Where the symbols take the elements:
q458: fu>q807, ku>., po>q873, sa>., gi>q196
q187: fu>q386, ku>q746, po>q306, sa>q845, gi>q33
q310: fu>q495, ku>q309, po>q386, sa>q305, gi>q187
q375: fu>q766, ku>q458, po>q877, sa>q807, gi>q496
q167: fu>q403, ku>q83, po>q669, sa>q801, gi>q277
q386: fu>q310, ku>q845, po>q187, sa>q309, gi>q306
q484: fu>q496, ku>., po>q239, sa>q196, gi>q475
q610: fu>q277, ku>q629, po>q317, sa>q710, gi>q128
q962: fu>q947, ku>q532, po>q275, sa>q297, gi>q772
q805: fu>q475, ku>., po>q677, sa>., gi>q807
q23: fu>., ku>q167, po>q981, sa>q403, gi>q799
q877: fu>q375, ku>q873, po>q496, sa>q458, gi>q484
q239: fu>q484, ku>., po>q475, sa>., gi>q805
q873: fu>q458, ku>., po>q196, sa>., gi>.
q718: fu>q513, ku>q50, po>q498, sa>q60, gi>q415
q953: fu>q110, ku>q887, po>q820, sa>q33, gi>q462
q801: fu>q957, ku>q820, po>q83, sa>q953, gi>q516
q231: fu>q98, ku>q475, po>q150, sa>q239, gi>q64
q475: fu>q239, ku>., po>q805, sa>., gi>q677
q382: fu>q637, ku>q877, po>q597, sa>q375, gi>q910
q82: fu>q897, ku>q98, po>q841, sa>q910, gi>q651
q772: fu>q275, ku>q382, po>q280, sa>q637, gi>q897
q305: fu>q854, ku>q57, po>q309, sa>q415, gi>q845
q183: fu>q887, ku>q498, po>q854, sa>q718, gi>q305
q799: fu>q981, ku>q277, po>q811, sa>q669, gi>q572
q885: fu>q128, ku>q110, po>q957, sa>q813, gi>q801
q250: fu>q50, ku>q82, po>q61, sa>q897, gi>q394
q64: fu>q150, ku>q677, po>q766, sa>q805, gi>q375
q746: fu>q845, ku>q222, po>q95, sa>q479, gi>q513
q280: fu>q772, ku>q597, po>q897, sa>q382, gi>q82
q57: fu>q415, ku>q394, po>q485, sa>q61, gi>q479
q513: fu>q95, ku>q60, po>q718, sa>q387, gi>q498
q394: fu>q61, ku>q651, po>q947, sa>q841, gi>q962
q629: fu>q710, ku>q386, po>q230, sa>q310, gi>q813
q651: fu>q841, ku>q150, po>q297, sa>q231, gi>q532
q813: fu>q230, ku>q306, po>q110, sa>q187, gi>q953
q498: fu>q718, ku>q250, po>q415, sa>q50, gi>q57
q981: fu>q23, ku>q669, po>q799, sa>q167, gi>q811
q820: fu>q953, ku>q183, po>q462, sa>q887, gi>q495
q637: fu>q532, ku>q375, po>q382, sa>q766, gi>q597
q110: fu>q813, ku>q33, po>q953, sa>q306, gi>q820
q317: fu>q610, ku>q230, po>q128, sa>q629, gi>q885
q597: fu>q382, ku>q496, po>q910, sa>q877, gi>q98
q415: fu>q498, ku>q61, po>q57, sa>q250, gi>q485
q845: fu>q309, ku>q479, po>q746, sa>q485, gi>q95
q532: fu>q297, ku>q766, po>q637, sa>q64, gi>q382
q887: fu>q33, ku>q718, po>q183, sa>q513, gi>q854
q128: fu>q317, ku>q813, po>q885, sa>q230, gi>q957
q98: fu>q910, ku>q239, po>q231, sa>q484, gi>q150
q50: fu>q60, ku>q897, po>q250, sa>q280, gi>q61
q403: fu>q652, ku>q801, po>q167, sa>q957, gi>q669
q516: fu>q83, ku>q495, po>q710, sa>q462, gi>q629
q83: fu>q801, ku>q462, po>q516, sa>q820, gi>q710
q60: fu>q387, ku>q280, po>q50, sa>q772, gi>q250
q196: fu>q873, ku>., po>., sa>., gi>.
q841: fu>q82, ku>q231, po>q651, sa>q98, gi>q297
q95: fu>q746, ku>q387, po>q513, sa>q222, gi>q718
q677: fu>q805, ku>., po>q807, sa>., gi>q458
q572: fu>q811, ku>q317, po>q544, sa>q610, gi>q338
q387: fu>q222, ku>q772, po>q60, sa>q275, gi>q50
q910: fu>q597, ku>q484, po>q98, sa>q496, gi>q231
q854: fu>q183, ku>q415, po>q305, sa>q498, gi>q309
q897: fu>q280, ku>q910, po>q82, sa>q597, gi>q841
q61: fu>q250, ku>q841, po>q394, sa>q82, gi>q947
q652: fu>q338, ku>q957, po>q403, sa>q885, gi>q167
q33: fu>q306, ku>q513, po>q887, sa>q95, gi>q183
q338: fu>q544, ku>q885, po>q652, sa>q128, gi>q403
q275: fu>q962, ku>q637, po>q772, sa>q532, gi>q280
q306: fu>q187, ku>q95, po>q33, sa>q746, gi>q887
q462: fu>q820, ku>q854, po>q495, sa>q183, gi>q310
q479: fu>q485, ku>q962, po>q222, sa>q947, gi>q387
q495: fu>q462, ku>q305, po>q310, sa>q854, gi>q386
q496: fu>q877, ku>q196, po>q484, sa>q873, gi>q239
q957: fu>q885, ku>q953, po>q801, sa>q110, gi>q83
q297: fu>q651, ku>q64, po>q532, sa>q150, gi>q637
q766: fu>q64, ku>q807, po>q375, sa>q677, gi>q877
q309: fu>q305, ku>q485, po>q845, sa>q57, gi>q746
q277: fu>q669, ku>q710, po>q610, sa>q516, gi>q317
q230: fu>q629, ku>q187, po>q813, sa>q386, gi>q110
q710: fu>q516, ku>q310, po>q629, sa>q495, gi>q230
q485: fu>q57, ku>q947, po>q479, sa>q394, gi>q222
q150: fu>q231, ku>q805, po>q64, sa>q475, gi>q766
q947: fu>q394, ku>q297, po>q962, sa>q651, gi>q275
q669: fu>q167, ku>q516, po>q277, sa>q83, gi>q610
q807: fu>q677, ku>., po>q458, sa>., gi>q873
q544: fu>q572, ku>q128, po>q338, sa>q317, gi>q652
q811: fu>q799, ku>q610, po>q572, sa>q277, gi>q544
q222: fu>q479, ku>q275, po>q387, sa>q962, gi>q60

The rows follow the links: the fewer symbols apart two elements are, the more alike their rows tend to be.

Each row is also shifted at random along 8 hidden directions that mean nothing.

Some elements, each with a row of numbers:
q485:  760  -122    56   178   141  -124  -169   -78   334   405   114   803   -97   128   -10  -159   -54  -246   125  -174   396   -85   -88  -173   197    61  -240   472  -208  -133   434  -146  -384   229   281   -75  -478  -133  -179
q772:   56    65   130    39   -65   -73   -28    76    25   146  -120  -316  -110   222   156    54  -133  -160   155  -207    88   106   -94   146    60   137   -38    42  -223    43   -16   -85   -49   -83  -132   -75   287   -99    23
q910: -150  -184   178   -47  -148  -195  -136   105   146    51   -10    12  -346   153   122   161  -237  -194  -104  -100   175   166   -26    65    28   125   107   406   -89   138   -59    82  -150   -22   -50   -82   516  -165   109
q805:  142  -249    91   141  -279   263  -115   197  -401  -286    55   940  -156    -7    58   307   256    49  -379   191  -426   132  -142    34  -216    44   381  -203   135   187  -383   497   147   229   116     6  -341   -48   231
q231:  135  -305    46    81  -161    82  -204   135  -143   -81     2   103   155    57    75   227   301   -58  -149    39   140   100  -122   -48   108   142  -223   322     0   174     7    84   162    14   325   204  -302   -76   119
q309: -132   -14   -26   121   130    64    52  -167  -259     6   -79  -448    97   139    92  -163   193    87   571   -10  -285  -100  -201   149   -38   -37   250  -116  -199  -277    31  -214   -51  -115     5   159   -21    62  -267
q962:  494    63    29    17  -125   370    92   146  -251  -180  -280    64   119    99    38   227     4    62    89   -50  -235    26   -71   160   -38    65   -22  -456  -144    84  -418    31   523     9  -661  -257   156     7   106
q677:  584   940    48   -72  -121  -101   196   237   -11   213  -247  -414   307    26    51    20  -288   -87  -263  -292   -30   158   121   176    61    95  -411  -514   -30   251  -148    36   130   -58  -236  -181    37    95   273
q310:    9  -113   -81   -24   148   -22    32  -153   109   -89   134  -475  -126   -51  -108  -119   -32   101    40    84   -61  -170    77   -92   -90  -131   154  -228    36  -203    82    54   -31  -119   -90   -51   241     0  -151
q841:  599  -721   -38   110  -146   395  -122   114  -139  -283   -24   244   -79    69   -29   303   272   -68   114    29   140    23  -161   -55   -81   101    68   -64     8   128   -97  -103   206    52   -73    21  -170  -115    67
q23:  315   103  -106  -196    79  -305    44   -51   276   -63   129  -172  -117  -195  -211  -128  -263   -16  -181    12   134   -84   235  -131   -56  -150   103   150   291    23   113   -27  -299   -42    99    14   319    38     2
q475:   16  -239    94   -10  -114  -168  -131   112   209    69   104  -346  -249    98    74   128  -105  -240  -173  -134   371   168    -5   -41     7   134   -58   203    12   171   158    -8  -260   -75   266    68   221  -152   133
q981: -334   157   -41   -90   108    43   267   -82    90    72   -51   724  -282  -110   -69  -173  -335    -5   268   -58  -125     9    80   102  -219  -115   447  -231    79   -46  -100  -268  -329   188  -355  -224    97   107   -40
q128: -334   -60   -70  -145   101    46    10  -104   206   -61    88   666     8  -245  -169   -47   -89   180  -289   219    37  -151   205  -190    65  -143  -144   179   141   -53   -51   168   248   148  -248  -192    -5    49    -8
q382:  -78  -147    60    35   -55    47   -43    86    74   193  -133   -78    53   167   153    84    -6  -218   303  -222   403   158  -117    86   154   205  -275   281  -206   122   143  -400   -51   -11     7    45   -68   -73    35
q629:   69   608   -88   -37   162   -96   215  -107    -1    97   -29  -469   179   -87   -72  -255  -130   136    48   -41  -236  -116   115    47   -53  -141   -20  -491    26  -153    34    -6   -46  -100  -108   -65    -1   150   -85
q230:   99  -247  -121   -37    96    46    17  -136   -65  -213    67   395    -9  -139  -150   -81   107   145   141   205  -187  -175    18   -86   -83  -166   307   175   160  -144   -39   -28   -29    79    18    82   -42    62  -151
q183: -275   -23    13   103   103    73  -117  -138   -25   -17   170    82    88   -53   -24   -54   212   229  -313   251  -196  -181    21  -168    78   -85  -180   -90   -63  -227    40   474   336    12    40   -63  -228   -16  -113
q813:  599   308   -46    74    38  -264   -53   -88  -242  -138   196   516     3  -137  -138  -179   113   166  -272   252  -641  -182     1   -75  -152  -238   503    47   262  -175   -67   492  -301   117   481   167  -260   103  -107
q887: -911  -296    34   -60   117  -149  -212  -207   111   -47   117  -494    90   -10    32   -27   167   188  -100   259    87  -160    33  -142   257   -43  -269   626  -112  -227   115   214   339  -180    68   119   320   -63  -193
q532: -119  -156   101    78    33   207    76    63   338   425  -107   372  -218   186   134    12  -245  -318   349  -385   617   171   -71    51    79   215  -309  -139  -318    92   239  -510  -177   145  -290  -296  -191  -121    42
q250:  309  -277   115    71  -115  -135  -260    33   -97  -112    37   -49   -93   145    74   153   125   -38  -111    80  -102   -11  -121   -14    82    49   104   461   -84   -25   -63   284    63   -42   165    96   227  -138   -34
q82: -314   193   153   245   -93   104   -87    91  -184   226    24  -352    92   204   252    60   234   -49  -163   -89   -63   148  -174    76    34   191  -273  -429  -253    12    79   262    99   -41   279    50  -452   -61    86
q110:   19   104  -106    20   181   -32   127  -157   -78    37   -17   -12    75   -30   -49  -242    25    54   444    -7  -157  -122   -43    55   -64  -122   246   -37    13  -197   108  -303  -257     1    71   127  -140   122  -214
q305:  -54  -597   -96    92    86   311  -185  -157  -166  -208    28   734   279   -80   -76    51   476   215   166   328   -38  -229  -124  -174   184   -65  -140   548   -35  -193     7    11   452   142    37   148  -464     6  -213
q669: -331  -175  -112   -69   151    91   112  -123   201    -2   106   128  -118  -144  -130  -119   -73    54    91    46   159   -82   117  -109   -81   -96    40  -179    99   -80   133  -189   -96    46  -109   -83   -69    46   -72
q496: -629   498   241   136  -148   -55   -32   141  -147   310   -32   308   -26   149   275    38   -32   -71  -308  -100  -188   241  -102   170    28   166  -117  -209  -190   117   -79   355   -34   107   169   -73  -292   -26   181
q651: -197   216   143    57  -142   -37   -16   121  -184    38  -135  -798    20   214   212   112     6   -51    14  -133  -131   167  -111   205     4   144   -30  -227  -196    69  -130   100   113  -192   -56    21   285   -54    86

Start, symbols taken left to right, then the element you end at.
Answer with the element's name.
 479  -412   -68    89   184   210    47  -122   226   127   -49    26  -150   140   -36   -97   -68  -143   627  -195   355  -119  -104   -33    16    15     2   -56  -231  -183   240  -544  -138    21  -297  -152   -14   -86  -242
sa gi fu fu ku fu po gi: q82
 -48   -95    85   115    13   132   -82    17   106   281  -107   303   118   162   133    34    48  -132   175  -143   343    53  -120     0   253   174  -457   244  -311     3   158  -197   155    87   -87   -91  -298   -91   -31
ku po gi sa ku gi: q873
-105  -210    57    93    58   295   -61   -30    73   160  -138   517   146   103    81    61    89    -3   190   -33   244   -39   -98   -34   247   111  -448   192  -329   -74    35  -145   421   130  -365  -208  -249   -66   -72
gi gi po po po sa: q651
 526   118    90   117    54   -44   -25   -41    -1   169   -61   486   -93   157    43   -90  -113   -69   212   -95  -137   -60  -115    61    41    -3   134   106  -212  -149    -1    10  -141   127  -130  -155   -23   -46  -141
sa fu fu gi sa sa gi ku: q475
 426   -62    26    32   137  -155   -76  -113   245   147    48   -40  -135    98   -29  -127  -153   -85   149   -81   152  -136     0   -77   110   -27   -35   239  -164  -188   188   -53  -145   -13   -77  -126   202   -95  -189
po fu po fu fu: q95
 820    27    53    11   -19  -172  -102    38    92    43   -70  -211   -30   143     0    22  -121  -133    77  -132    73   -45   -33    19   101    35   -46   271  -118   -25    28    -5   -47   -69   -70   -58   307   -95   -55
fu sa gi gi sa: q910
 340    26    -2   126    -7   214   -74    59    -9   118   -65  -594   357   110    73    93   240   -17   -62   -98   255   -17   -61   -53   212   145  -655  -279  -219    16   134     0   433  -114    -5    -3  -345   -53    26
ku gi ku ku gi po po: q196
 288    89   138   222    -3    61   -61    31    91   247   100   124  -233   183   106   -11   -56  -114  -157  -134    -2    22   -92   -21   -32    87   -75  -436  -242   -80   111   271   -79    82    -9  -234  -210  -130     1
po fu ku sa gi po: q231
  19  -189   -14  -159    90  -229  -155  -139   254  -170    93  -598   -31   -55  -131     8   -98   139  -233   184    74  -212   177  -176   162  -111  -147   447    10  -156    -1   258   298  -200  -224   -86   717   -85  -126
po gi sa sa ku: q651
 126  -495    91   124   -50    40  -164   -65  -216  -285   112  -190  -355   157    48   108   145    67    80   170  -391   -84  -175    20  -174   -46   586    -3   -84  -193  -181   324    11   -73   -44    16   413  -129  -143
po po ku fu sa fu: q82
 692   163   -34   190   114   -23   -27   -87   -76    63   105  -549    84    93   -18  -153   164    35    36   -23  -182  -159   -75   -51   -34   -62    -4  -427   -91  -222   181   167   -78  -110   233    58  -248   -11  -163
sa po ku ku po fu: q382
 216    35    65    35    21   -53  -169   -53     8   -10    -8   181   145    35     0    35    67   115  -235   151  -115  -145    14   -98   219   -21  -257   353  -135  -127   -75   360   398    17  -135  -101    74   -62   -85
fu gi gi po po: q222
 483    -8   -11    80    31   -32   -91   -67  -206  -240    67  -467    28    35   -47    -3   169   187  -115   179  -430  -187   -36   -34   -64  -120   218  -178    -4  -200  -141   402   197  -142   -11    39   206   -18  -129
gi sa fu ku sa ku: q766
-446    86   159    48   -92   108  -137   104   175   130    39  -696    56   101   134   206    15    29  -608   -15   252    75    89  -102   197   169  -727  -356  -233    92     3   484   607  -156  -227  -258   118  -156   190
po sa ku ku fu: q873
-308  -464    -8   -19    71   -91  -116  -171     7  -278   213  -361  -339   -15   -70   -12    52   151   -32   256  -232  -161     8   -99  -150  -155   480   108    71  -237   -46   277   -37  -134     1    24   518   -75  -186
fu ku fu po ku sa fu gi: q962
-374  -331   159   183    23    88  -111   -58    32   185    35   110  -281   255   190     9    30  -117   281   -86    80    51  -204    62    26   120   106    74  -331  -145   109   -39  -114    29   -32   -87    14  -152  -132
sa sa ku ku gi po: q196
